The nearest row among all rows above each row, by straight-line distance (none for the first two rows):
In the rows, zero is written as 128.
1: [132 113 139 140 135 133  98 105 125 130 131 119 127 120 115 117 138 158
 133 130 139 133 148  74 147 130 100  92 110 139 114 128 106 160 124 128
 165 143  92 154 135 135 121 166 115 188 176 118 121 167  87  88 115 154
 119 144 106 148 123 124 121  86 163 107 135 113 198 157 131 132 119 116
 165 123 123 132 125 142 123 102 117 146 134 144 114 167 129 128 105 136
 107 126 125 137  92 157 157  84 150 129 155 129 180 105 143 153 136  84
 147 115 183 149 113 136]
2: [112  89 193 124 164 137  88 120 144 137 136 112  87 129 149 146 137 162
  98 116 158 123 146  80 168 127 139 113 161 136 132 124  47 133 153 119
  20 114  96 129 122 120  76 148 166 202 131 129 158  91  71 120 131 139
 105  78 130 170 164 146 226 142 116 102 111 122 153 126 137 114 150 109
 135 128 123 183 147 115 101 150 139 125 117 170 108 214 138 136 131 159
 123 100 107 155 136  88 156 111  81 121 163 143 157 129 138 165  95 123
  92  94  83 134 131 149]
3: [116 106 137 178 156 128 115 121 154 129 135 154 140 124 168  79 115 114
 108 124 139 121 122 181 143 114 166 149 126 111 140 132 107 113 127 119
  71 145 140 123 118 132 109  96 153 211 101 140 145  80  95 119 111 115
 127  90 178 166 142 124 161 205 101 137 126 119 122 109 125 118 111 140
  94 120 113 163 141 132 100 105 112 101 136 106 173 116 134 121 128 111
 143 157 120 147 163 140 131 164 151 130 148 128 116 142 124 138 118 143
 106 120  66 181 144 157] : 2
4: [121 126 115 114 129 128 118 152 126 123 130 131 198 137 118 132 119 142
 138 146 146 137  88 123 160 129 122 183 128 151 113 128 115 159 133 116
 131 111  66 149 136 129 121 125 152 133 108 147 124 134 151 123 135 142
 111 100 156 134 149 109 129 149 125 133 104 141 130 129 126 131 148 135
 144 118 178 162 151 133 127 169 169  61 132 123 138 110 119 132  96 153
 105  58 121 123 176 153 123  60  64 118  93 134 136  90 128 134 146 144
 125 129 147 181 138 141] : 1
5: [ 84 133 162 104 141 157 166 141  92 127 197 108 181 120  63 170 119 114
 129 112  87 179 140  99  85 110 111  55 137 150 153 139 129 155 117 148
 112 166  47 174 106 165  98  75 124  85 161 125 142 181  96  81 142 149
 154  91 169 211 141 113 155 148 125 106  87 132 200  82 156 129 106 133
 214 121 102 150 124 161 152  89  87  50 184 138 131  81 138  85 156  78
 130  77  71 120  22 144 215 131 114 201 136 163 189  89 146  81 166  89
 144 107 170 190 116 109] : 1
6: [136 116 154 177 129 140 106 120 141 125  89 141 138 101 147 123 125 133
 130 134 111 111  86 118 104 112 129 126 138 123 146 124 101 126 116 128
 141 154 167 117 117 150 163 145  97 183 137 150 149 127 118  74  94 155
 131 119 145 145 138 154 119  86 143 116 120 123 118 123 141 125 107 118
 117 125 152 133 124 131  99 102 103 106 143 131 133 169 130 120 140 143
  88 147 138 129 142 168 164  99  95 149 152 158 152 118 124 156 136  94
 131 122 120 174 118 140] : 1
7: [126  99  98 164 144 127 151 157 155 126  52 142 184 133 114 138 100 142
 134 127 138 118  61 165 183 116 125 162 139 168 134 121 169 166 140 141
 171 120  44 161 110 136  79 139  91 134  73 170 113 172 192 102 111 132
 113  96 218 118 138  85 122 164 157 145  72 123 129 162  96 136 133 140
 161 109 142 142 103 138 117 159 144  10 123  89 128 121  96  76 116 124
 117  72 123 129 208 162 116  79  61 111  75 132 120  95 151 189 160 133
 111  63 108 170 138 160] : 4
8: [139 117 167 171 128 133 164 114 126 134 166 121 208 152 160  56 140  73
 112 125 108 132  77 167  88 135  92 148 111 203 144 125  76 120 144 127
  83 143 100 128 120 161 105 179 106 163 104 132 147 154 127  67 122 127
 121  78 189 167 140 179 124 192 147 126  94 115 136 143 121 127 134 110
 163 117  96 173 119 122 136 103 118 100 169  79 143 159 156  50 115 136
 108 100 102 149 200 130 157  67 101  63  64 136  86  99 124 117 202 147
 167  77  78 201 134 120] : 4
9: [128 121 116 147 139 120 142 157 135 124  92 138 161 135 101 143 116 153
 133 144 139 129  69 132 175 126 127 155 109 162 126 126 143 162 141 126
 111 108  61 158 124 138 106 134 109 121 101 148 118 145 175 104 132 142
 116 109 167 115 153  95 137 142 147 120  88 128 129 145 101 131 144 131
 142 114 166 152 128 132 113 162 160  53 122 119 133 103 104 130  88 133
 114  70 128 127 196 140 121  68  40 116  75 122 146 104 149 163 132 145
 117  97 137 159 138 149] : 4
10: [122 147 154 152 154 146 148 135 133 132 131 138 163 125 144 168 125 127
 113 137 118 144 102 147 103 105 129 120 112 134 130 135 140 114 113 127
  83 150 163 123 104 153 108 115 133  97 104 125 145 101 126  79  94 140
 101  80 176 159 148  91 151 124 104 126 115 116 114  91 123 131 123 143
  77 125 113 136 141 130 114  94  92 104 141  99 167 130 138 110 113 112
 113 127 123 140 179 124 181 145 151 127 136 143 137 141 107 134 131 102
 109  97  92 197 136 145] : 3
11: [117 111 130 166 127 133 127 137 124 131 138 129 233 136 109 107 126 108
 143 154 135 125  86 132 103 125 113 210 133 177 139 124 122 147 124 129
 110 128  71 138 116 143 102 133 131 127 101 142 140 149 155  92 126 131
 115  74 191 161 147 128 155 178 119 127 101 130 127 121 134 131 140 121
 150 117 159 204 135 134 116 137 129  61 156 104 128 112 133 116 118 158
  56  81  95 140 171 166 155  72  84 105  74 137 124  93 122 137 189 138
 145 110 140 225 149 133] : 4
12: [123 126 115 134 144 120 126 155 130 123 128 139 178 125 125 145 111 144
 126 139 131 119  71  88 159 124 116 158 134 161 127 125 125 153 130 122
  80 129  93 153 116 150 113 136 122 131  99 147 141 123 167 106 123 147
 113  83 175 159 160 102 120  80 140 128  86 132 112 120 146 131 144 124
 149 113 156 157 135 133 128 143 155  62 136 112 143 136 114 119 107 153
 107  78 116 122 164 138 150  58  50 127  98 135 137  94 131 134 154 120
 136 121 147 188 133 133] : 4
13: [147  87 153 173 130 136 115 112 149 134  83 137 125  83  90 138 146 143
 123 132 128 146 112  55 118 109  99 151 103 126 136 124  90 124 118 130
 158 138 133 136 115 151 168 168  96 250 153 136 142  98 123 102  88 155
 123 146 119 115 161 184 134   1 122 100 115 100 109 167 134 124 123 116
  87 121 134 127  88 133 103 161  75 164 116 123 157 168 138 135 143 146
  55 125 167 128 146 117 165  90 126 140 187 153 164 117 139 162 120 118
 136 117 147 162 120 133] : 6
14: [134 143 141 127 152  99 151 140 122 118 195 140 106 143 181  90 115 125
  87 106 105 114  74  67 144 138 111  86  95 189 128 130  67 108 149 118
   1 149 171 140 127 180 155 179 120 147 115 134 160  85 129 111 123 155
 116 101 134 202 176 160  94  31 163 114  83 126  94 114 160 120 146 112
 146 115 112 116 141 116 155 103 164 150 145 107 200 169 137  97  95 131
 217 101 136 118 161  76 148  40  64 100 110 126  89 113 126  74 143 140
 162 142 109 159 110 108] : 12
15: [147 133 154 199 117 128  87 118 158 120  68 135 103 121 187 128 122 141
 154 127 114  75  81 142 105 127 159 107 154 123 148 124 113 125 130 127
  93 132 221  98 125 135 161 163 111 190 126 149 143 109 132  57 115 162
 146 112 137  99 127 129 107 100 169 119 132 130 114 104 123 127 113 118
 100 133 191 125 138 114  85  86 138 132 139 127  90 168 125 148 130 173
  89 172 127 135 153 178 133 108  36 116 117 147 128 137 117 188 139 125
 116 129 103 142 123 148] : 6
16: [124 128 149 238 124 138  82  78 145 118 145 121 117 144 144 105 122 144
 162 136 124  94 125 130 112 130 148  39 115 138 145 125 118 172 133 140
  93 157 179 135 141 138 114 183  65 209 183 136 131 191  84  10 108 167
 148 128 142 148 104  96 117 163 213  88 132 119 220 100 132 132  79  98
 208 115 152 119 144 140  97  26 131 120 174 135  70 156 128 142 101 149
 118 178  91 152  49 216 165  92  65  98 104 128 197 121 145 193 162  71
 137 126 176 140 107 155] : 1
17: [129 143 140  34 145 128 136 173 104 133 110 126 143 109 141 146 125 150
 112 111 106 104 110  99 125 123 108 141 170 143 126 135 133 120 128 119
 138 129  77 132 103 144 134 108 187  27 107 114 143 105 141 146 158 137
 121  85 134 148 148 101 126  65 124 152 126 139 109 137 138 129 172 136
  90 145 132 178 130 121 143 139 143 105 111 146 128 152 113 112 134 134
 124  91 109 124 155 117 142 123 151 191 142 148  95 113 106 120 117 124
 139 112  87 136 122 113] : 12
18: [144 129 112 133 131 117  75  92 141 128 130 153 182 112 109 164 125 114
 122 116 107 127 127 108  91 107 124 165 120 166 136 140 167 151 141 133
 111 166 103 142 106 137 100  90  84 230  83 128 125 136 113  56 116 139
 134  91 179 159 136  97 122 108 112 143 117 124 121 118 145 124  88 107
 133 120 120 193 128 150 114  99 116 109 149 132 117 141 128  85 106 146
 131 150 121 136 118 141 149  95  94 179 143 150 144 137 105 133 132 104
 118 128  58 157 124 129] : 6
